Below are the code and all the weights of a small trained network. Each question names an input and a class and asks about switching units off, where a switched-off unit gives its printed mean instead of its output.

import numpy as np


def w(rows, s, z=0):
    codes = np.array(rows[::2]) - 128.0
    scale = np.full(codes.shape[1], s)
    scale[-1] = z or s
    return codes * scale


def norm(h):
    return h / np.sqrt((h * h).mean(-1, keepdims=True) + 1e-5)


def f(y):
    return np.maximum(y, 0)


def log_softmax(a):
    a = a - a.max(-1, keepdims=True)
    return a - np.log(np.exp(a).sum(-1, keepdims=True))


def net(x, mask):
    res = np.array(x, float).reshape(1, 7) / 4 @ E
    u = 0
    for l in range(4):
        y = f(norm(res) @ A[l][:, :-1].T + A[l][:, -1])
        res = res + np.where(mask[u : u + 4], y, B[l][:, -1]) @ B[l][:, :-1]
        u += 4
    return log_softmax(norm(res)[-1] @ U[:, :-1].T + U[:, -1])


A, B = {}, {}
E = w([
[127,128,126,125,129,127,128,128,126,127],'x0',
[87,124,145,77,135,5,103,141,116,138],'x1',
[145,129,109,128,124,141,139,170,117,221],'x2',
[128,129,129,131,128,128,130,130,131,128],'x3',
[127,128,131,129,127,127,126,127,131,129],'x4',
[128,128,130,130,128,127,132,130,126,128],'x5',
[133,2,156,110,122,129,98,128,78,122],'x6',
],0.0052)
A[0] = w([
[112,40,129,113,131,38,131,135,121,139,2],'L0N1',
[140,22,138,127,120,151,116,125,114,124,37],'L0N2',
[117,155,135,105,124,19,113,136,128,143,3],'L0N3',
[136,120,131,135,126,130,127,150,129,246,250],'L0N4',
],0.012,0.0018)
B[0] = w([
[207,218,200,92,47,97,2,127,50,121,244],'L0N1',
[43,34,82,179,199,133,243,141,174,41,246],'L0N2',
[4,78,56,171,204,121,251,92,218,139,239],'L0N3',
[176,129,13,39,133,146,150,244,94,211,255],'L0N4',
],0.0045,0.009)
A[1] = w([
[154,120,196,128,81,126,15,238,73,232,2],'L1N1',
[196,124,197,37,81,57,2,117,49,136,79],'L1N2',
[205,238,80,126,112,240,122,91,137,67,117],'L1N3',
[86,142,214,242,147,169,123,78,221,85,106],'L1N4',
],0.0077,0.00061)
B[1] = w([
[162,163,84,92,112,122,142,82,95,2,197],'L1N1',
[200,203,150,72,74,114,68,101,67,149,204],'L1N2',
[174,154,121,96,59,86,118,143,78,155,251],'L1N3',
[127,121,99,65,143,79,107,98,51,66,253],'L1N4',
],0.0066,0.0055)
A[2] = w([
[178,129,175,156,153,187,76,101,193,150,28],'L2N1',
[58,150,166,207,156,119,143,47,180,46,64],'L2N2',
[122,153,252,177,107,125,54,59,166,109,1],'L2N3',
[92,82,124,168,152,143,161,182,171,201,8],'L2N4',
],0.012,0.0006)
B[2] = w([
[147,116,135,155,62,99,146,153,66,142,128],'L2N1',
[188,162,180,41,122,192,147,2,233,120,254],'L2N2',
[38,146,208,195,188,142,36,189,166,188,170],'L2N3',
[68,125,88,177,127,50,105,208,68,189,232],'L2N4',
],0.0074,0.0053)
A[3] = w([
[136,5,127,195,161,177,120,195,93,133,11],'L3N1',
[160,49,157,180,128,214,139,99,149,42,38],'L3N2',
[88,119,203,207,135,138,44,159,118,126,52],'L3N3',
[185,147,88,124,130,200,124,188,157,165,90],'L3N4',
],0.014,0.0012)
B[3] = w([
[158,123,193,32,84,154,132,189,222,15,221],'L3N1',
[134,72,74,254,194,151,130,152,38,170,221],'L3N2',
[61,97,210,139,208,150,16,132,119,174,188],'L3N3',
[102,121,216,214,114,136,112,69,167,125,255],'L3N4',
],0.0086,0.007)
U = w([
[188,178,78,53,75,70,104,125,37,90,250],'0',
[183,181,170,232,54,183,141,112,161,190,123],'1',
[145,41,86,213,213,181,157,96,80,88,139],'2',
[146,78,156,98,93,164,160,241,198,47,116],'3',
[100,157,123,63,175,119,175,1,228,104,56],'4',
[56,144,39,150,150,67,181,200,163,220,73],'5',
[74,122,206,134,188,119,22,119,114,145,100],'6',
],0.0084,0.0014)

Each question gives the input, the list of numbers given to net, and the class t.
The units are the neurons (one row each of A and B). Each row of codes is followed by its name. A weight is (code - 128) times the scale printed after its matrix; where a second scale follows, it is the last column's (A, B and U).
mask holds one flag per neuron, layer by layer. A switched-off neuron (its flag False) gives its mean, the last column of its row in B, instead of its output. The means were averaged over made-up inputs and are rounded, as every weight is.
A unit's drop is (log p(t) with every unit on - log p(t) with that unit switched off) / (log p(t) with every unit on - log p(t) with every unit switched off).
most important unit: the unit with the biggest drop
k most important neurons: the k neurons with the biggest drops, biggest first
top k neurons in layer l: the k neurons of layer l with the biggest drops, biggest first
drop when u is switched off: that unit's drop, to one decimal
input [8,3,-3,-5,-6,3,-3], class 4: top neuron in layer 0 -> [L0N4]
input [5,-4,1,-5,-6,-4,4], class 3: 3 most important neurons -> [L3N1, L2N4, L1N1]
input [3,0,8,-1,2,-1,-6], class 1: 4 most important neurons -> [L0N2, L3N4, L0N3, L1N1]
input [-6,0,2,5,6,-2,0], class 1: 3 most important neurons -> [L0N2, L3N4, L0N3]
input [2,8,1,2,2,6,-2], class 5: 3 most important neurons -> [L0N3, L1N1, L2N4]
input [-4,-3,1,-5,4,-7,-4], class 1: 4 most important neurons -> [L0N1, L3N4, L1N4, L0N3]
input [5,0,-4,2,3,-3,2], class 2: 4 most important neurons -> [L0N2, L0N4, L3N2, L0N3]
input [-1,0,-8,6,0,-3,-7], class 0: 3 most important neurons -> [L0N2, L0N3, L1N3]
input [8,-4,5,3,7,-8,8], class 3: 2 most important neurons -> [L3N1, L0N2]
input [3,-2,1,-6,5,8,7], class 3: 3 most important neurons -> [L0N2, L3N1, L1N1]
input [7,-2,8,5,0,-2,-8], class 1: 3 most important neurons -> [L0N3, L3N4, L0N2]
input [-6,-3,-5,1,-2,6,-1], class 0: 3 most important neurons -> [L0N2, L0N4, L0N3]
input [-3,-5,1,7,-4,-3,7], class 3: 4 most important neurons -> [L3N1, L2N4, L1N1, L0N3]
input [-5,-5,-3,0,0,-2,0], class 0: most important unit -> L0N4
input [3,-1,3,-3,-6,4,-5], class 1: 4 most important neurons -> [L0N3, L0N1, L0N2, L3N4]
input [2,-6,-5,8,7,-8,0], class 0: 2 most important neurons -> [L0N4, L0N3]
input [3,0,4,2,0,8,-5], class 1: top 3 neurons in layer 0 -> [L0N2, L0N3, L0N1]
input [-4,2,6,-2,-3,6,8], class 0: top 2 neurons in layer 0 -> [L0N1, L0N3]
input [4,7,0,-1,6,1,-7], class 4: top 2 neurons in layer 0 -> [L0N4, L0N3]
input [3,-5,3,-3,7,2,1], class 3: most important unit -> L0N1
input [4,0,-1,2,-1,-5,4], class 2: top 2 neurons in layer 0 -> [L0N2, L0N4]
input [7,-6,-6,-4,6,3,-8], class 0: top 2 neurons in layer 1 -> [L1N3, L1N4]
input [1,-1,8,0,-2,-7,-3], class 1: top 2 neurons in layer 0 -> [L0N3, L0N2]
input [5,-1,0,4,8,1,-1], class 0: top 2 neurons in layer 0 -> [L0N2, L0N3]
input [1,0,5,-4,-2,-5,-3], class 1: top 2 neurons in layer 0 -> [L0N2, L0N3]
input [2,-1,-4,-7,-4,-2,-7], class 0: top 2 neurons in layer 0 -> [L0N4, L0N3]
input [3,-2,8,8,-3,-1,8], class 3: most important unit -> L0N2
input [-4,4,-4,-2,-7,-6,0], class 4: drop when L2N2 is switched off -> 0.1
